Below are the code and all the weights of a small trained network. Each question names an input and a target symbol and asks about switching units off, where a switched-off unit gives its printed mean instead of its output.

import numpy as np


def w(rows, s, z=0):
    codes = np.array(rows[::2]) - 128.0
    scale = np.full(codes.shape[1], s)
    scale[-1] = z or s
    return codes * scale


def f(y):
    return np.maximum(y, 0)


def softmax(a):
    e = np.exp(a - a.max(-1, keepdims=True))
    return e / e.sum(-1, keepdims=True)


def log_softmax(a):
    a = a - a.max(-1, keepdims=True)
    return a - np.log(np.exp(a).sum(-1, keepdims=True))


def net(x, mask):
    ids = ['αγδηθλμξπτφψω'.index(c) for c in x.split()]
    T = len(ids)
    res = E[ids] + P[:T]
    r = res
    for j in range(2):
        rows = slice(3 * j, 3 * j + 3)
        q, k, v = (r @ M[0][rows].T for M in (Q, K, V))
        z = softmax(np.where(np.tri(T) > 0, q @ k.T / 3**0.5, -1e9)) @ v
        o = O[0][rows]
        res = res + np.where(mask[j], z, o[:, -1]) @ o[:, :-1]
    y = f(res @ A[0][:, :-1].T + A[0][:, -1])
    res = res + np.where(mask[2:18], y, B[0][:, -1]) @ B[0][:, :-1]
    return log_softmax(res[-1] @ U[:, :-1].T + U[:, -1])


Q, K, V, O, A, B = {}, {}, {}, {}, {}, {}
E = w([
[154,232,153,148,83,152,171,160,171],'α',
[153,96,100,130,98,104,6,140,135],'γ',
[92,153,160,139,147,140,10,112,87],'δ',
[137,151,106,138,133,130,11,97,108],'η',
[218,81,106,181,96,48,161,157,130],'θ',
[25,106,116,111,138,151,170,139,166],'λ',
[83,194,147,107,98,128,199,103,112],'μ',
[120,122,145,170,119,92,49,142,98],'ξ',
[91,132,94,199,104,123,166,176,218],'π',
[206,78,144,143,168,126,188,165,105],'τ',
[172,89,192,56,144,137,148,130,148],'φ',
[86,109,52,179,143,116,167,84,217],'ψ',
[190,106,39,98,140,127,149,73,180],'ω',
],0.022)
P = w([
[136,61,182,171,38,250,129,98,93],'0',
[144,71,177,158,70,207,129,96,101],'1',
[143,80,162,150,86,180,138,107,115],'2',
[148,89,147,142,107,163,146,113,122],'3',
[147,101,140,132,121,145,146,118,126],'4',
[145,113,131,126,135,130,143,127,134],'5',
[144,121,128,119,149,114,141,129,142],'6',
[142,131,126,113,159,94,137,133,148],'7',
[144,143,120,108,170,78,131,136,154],'8',
[143,151,120,102,182,63,130,140,159],'9',
[143,166,114,99,190,47,126,142,163],'10',
[145,173,108,94,199,30,123,149,170],'11',
[139,183,111,90,211,16,115,152,179],'12',
],0.016)
Q[0] = w([
[164,90,169,116,123,118,101,130,109],'h0',
[105,84,120,141,160,129,155,132,198],'h0',
[154,131,142,81,135,98,250,127,183],'h0',
[109,136,128,151,110,135,50,114,103],'h1',
[159,132,105,150,113,122,132,121,151],'h1',
[93,161,101,125,111,124,157,117,130],'h1',
],0.024)
K[0] = w([
[133,112,100,150,129,176,162,71,163],'h0',
[158,199,121,87,135,72,136,113,110],'h0',
[115,168,97,80,255,14,116,156,189],'h0',
[121,101,140,171,53,195,127,125,108],'h1',
[102,125,100,87,122,114,138,146,77],'h1',
[120,165,122,151,174,101,119,187,120],'h1',
],0.02)
V[0] = w([
[138,125,35,109,147,138,90,57,130],'h0',
[134,29,119,86,72,106,107,190,158],'h0',
[202,160,129,82,89,165,197,96,140],'h0',
[143,120,108,245,131,68,197,122,108],'h1',
[62,159,131,113,89,138,192,103,173],'h1',
[75,87,166,107,184,148,174,94,69],'h1',
],0.013)
O[0] = w([
[142,100,123,134,7,140,84,124,123,155],'h0',
[79,110,113,66,159,81,96,214,97,203],'h0',
[102,147,130,101,106,46,147,79,142,246],'h0',
[92,106,242,151,147,166,112,148,119,93],'h1',
[160,144,149,63,124,130,136,193,172,160],'h1',
[167,164,99,182,170,125,87,143,174,146],'h1',
],0.014,0.012)
A[0] = w([
[123,103,137,103,112,106,114,50,58,56],'n0',
[165,138,220,150,142,172,153,136,206,109],'n1',
[85,62,72,162,139,138,79,127,173,46],'n2',
[174,111,122,135,173,203,246,156,79,63],'n3',
[192,142,99,184,121,155,97,125,112,98],'n4',
[156,170,157,175,180,140,127,78,170,254],'n5',
[93,233,160,135,119,121,71,147,121,103],'n6',
[92,102,124,123,131,208,254,101,146,54],'n7',
[175,95,197,144,147,104,42,134,34,101],'n8',
[93,101,190,103,87,123,108,162,131,30],'n9',
[191,76,70,180,130,116,156,129,85,53],'n10',
[186,74,141,73,169,119,73,106,46,102],'n11',
[137,115,134,148,218,91,102,159,136,138],'n12',
[178,96,141,108,171,203,203,136,151,109],'n13',
[225,143,117,172,185,163,94,157,95,31],'n14',
[179,104,128,64,173,150,158,131,90,64],'n15',
],0.011,0.0088)
B[0] = w([
[91,168,166,117,184,158,107,185,155,188],'n0',
[115,174,70,103,175,191,82,100,69,176],'n1',
[128,176,161,130,81,105,151,194,96,149],'n2',
[127,52,200,161,160,22,67,207,210,144],'n3',
[109,110,91,74,214,167,186,137,186,145],'n4',
[71,103,103,130,96,132,49,223,149,180],'n5',
[110,33,105,149,122,156,143,115,153,168],'n6',
[131,42,119,196,109,97,255,39,88,149],'n7',
[179,136,85,124,80,145,199,101,233,158],'n8',
[155,139,91,81,190,152,105,71,102,191],'n9',
[73,167,116,78,183,146,71,60,153,147],'n10',
[103,143,140,197,88,123,122,89,119,174],'n11',
[170,130,201,163,103,187,157,105,80,252],'n12',
[182,186,136,174,97,78,59,40,155,153],'n13',
[83,68,129,38,104,126,227,93,75,152],'n14',
[135,155,97,208,148,106,81,157,51,157],'n15',
],0.0085,0.019)
U = w([
[65,189,166,91,185,85,188,188,219,63],'α',
[29,169,121,168,109,144,97,169,59,115],'γ',
[77,66,92,81,193,138,140,109,91,7],'δ',
[98,253,99,180,145,141,114,79,211,43],'η',
[121,149,149,155,157,106,173,20,180,2],'θ',
[165,37,88,93,140,145,118,219,82,141],'λ',
[187,196,132,151,134,155,77,211,188,165],'μ',
[149,127,84,176,68,172,208,142,106,209],'ξ',
[165,178,160,118,150,192,86,96,76,124],'π',
[157,67,170,205,121,92,74,142,166,142],'τ',
[182,98,69,145,197,73,81,85,24,207],'φ',
[247,30,57,127,189,125,125,90,251,62],'ψ',
[135,81,149,89,72,83,79,101,147,171],'ω',
],0.0052,0.0044)

Each question gives the input, a string of symbols that net reads in full, and the target symbol t.
The units are the heads (3 rows each of Q, K, V and O) and the neurons (one row each of A and B). Each row of codes is followed by its name. A weight is (code - 128) times the scale printed after its matrix; where a second scale follows, it is the last column's (O, A, B and U).
mask holds one flag per unit, heads first, then neurons. A switched-off unit (its flag False) gives its mean, the last column of its rows in O or B, instead of its output. The means were averaged over made-up inputs and are rounded, as every weight is.
A unit's drop is (log p(t) with every unit on - log p(t) with that unit switched off) / (log p(t) with every unit on - log p(t) with every unit switched off).
The circuit of an input: a set's keep is (log p(t) with only the set's units on - log p(t) with every unit switched off) / (log p(t) with every unit on - log p(t) with every unit switched off). Starting from the 12 units with the biggest drops (on a tie, the unit counted first), units are removed one at a time, each time the one whose removal leaves the highest keep (on an exact tie, the one counted first), for as long as the keep stays at least 0.8.
circuit, biggest first: the units of the circuit, biggest drop first
most important unit: the unit with the biggest drop
k most important neurons: the k neurons with the biggest drops, biggest first
which heads matter: for each layer, one digit per head in row order, 1 if its drop is at least 0.15 and else 0, layers parted by /
input λ ψ φ α μ γ δ π, target ψ: 2 most important neurons : n4, n3
input φ ψ ω ξ φ θ γ γ φ α η ψ, target ξ: circuit, biggest first : h0, h1
input φ ω η α ω φ ω φ π, target α: which heads matter : 10
input π ψ τ λ η π φ α λ ξ α, target τ: circuit, biggest first : n3, h0, h1
input ξ τ φ μ φ φ ξ μ λ ω τ, target ω: circuit, biggest first : h0
input λ π ω ξ ξ ξ φ ω φ, target ω: which heads matter : 10
input λ ψ ψ π, target π: which heads matter : 01
input γ φ ξ φ λ θ η ψ μ φ, target ψ: which heads matter : 11
input φ ω φ φ λ ω α ω ω μ λ, target η: which heads matter : 11
input α η ω α ψ ω φ ψ ω φ θ λ ψ, target μ: circuit, biggest first : h0, h1
input ω ψ ω ω ξ, target ω: which heads matter : 10
input ω ω φ φ λ ξ φ λ ψ λ, target π: circuit, biggest first : h1, h0, n1
input ω φ δ α φ ψ φ τ, target ψ: circuit, biggest first : h0, n4, h1
input ψ μ δ ω φ μ φ δ, target ψ: most important unit : n8
input ω α ψ λ η ω φ η φ α μ μ ψ, target η: which heads matter : 11
input ω η ω ω α α, target θ: circuit, biggest first : h0, n7
input δ φ μ η ξ, target δ: which heads matter : 11
input α γ τ, target τ: 2 most important neurons : n3, n5
input π ψ ω λ γ λ, target λ: which heads matter : 10
input φ δ ψ φ ψ, target α: which heads matter : 10
input ξ φ γ φ ξ λ φ α φ λ ω ψ μ, target π: most important unit : h1
input ψ φ ω λ λ α, target μ: which heads matter : 11
input ω ω φ θ ξ α θ λ, target δ: which heads matter : 01
input ξ δ π δ α, target ψ: which heads matter : 10
input η φ η μ φ ω α λ τ, target τ: which heads matter : 11
input φ ξ τ, target φ: circuit, biggest first : h0, n15
input ω τ λ φ α ψ, target θ: most important unit : n7
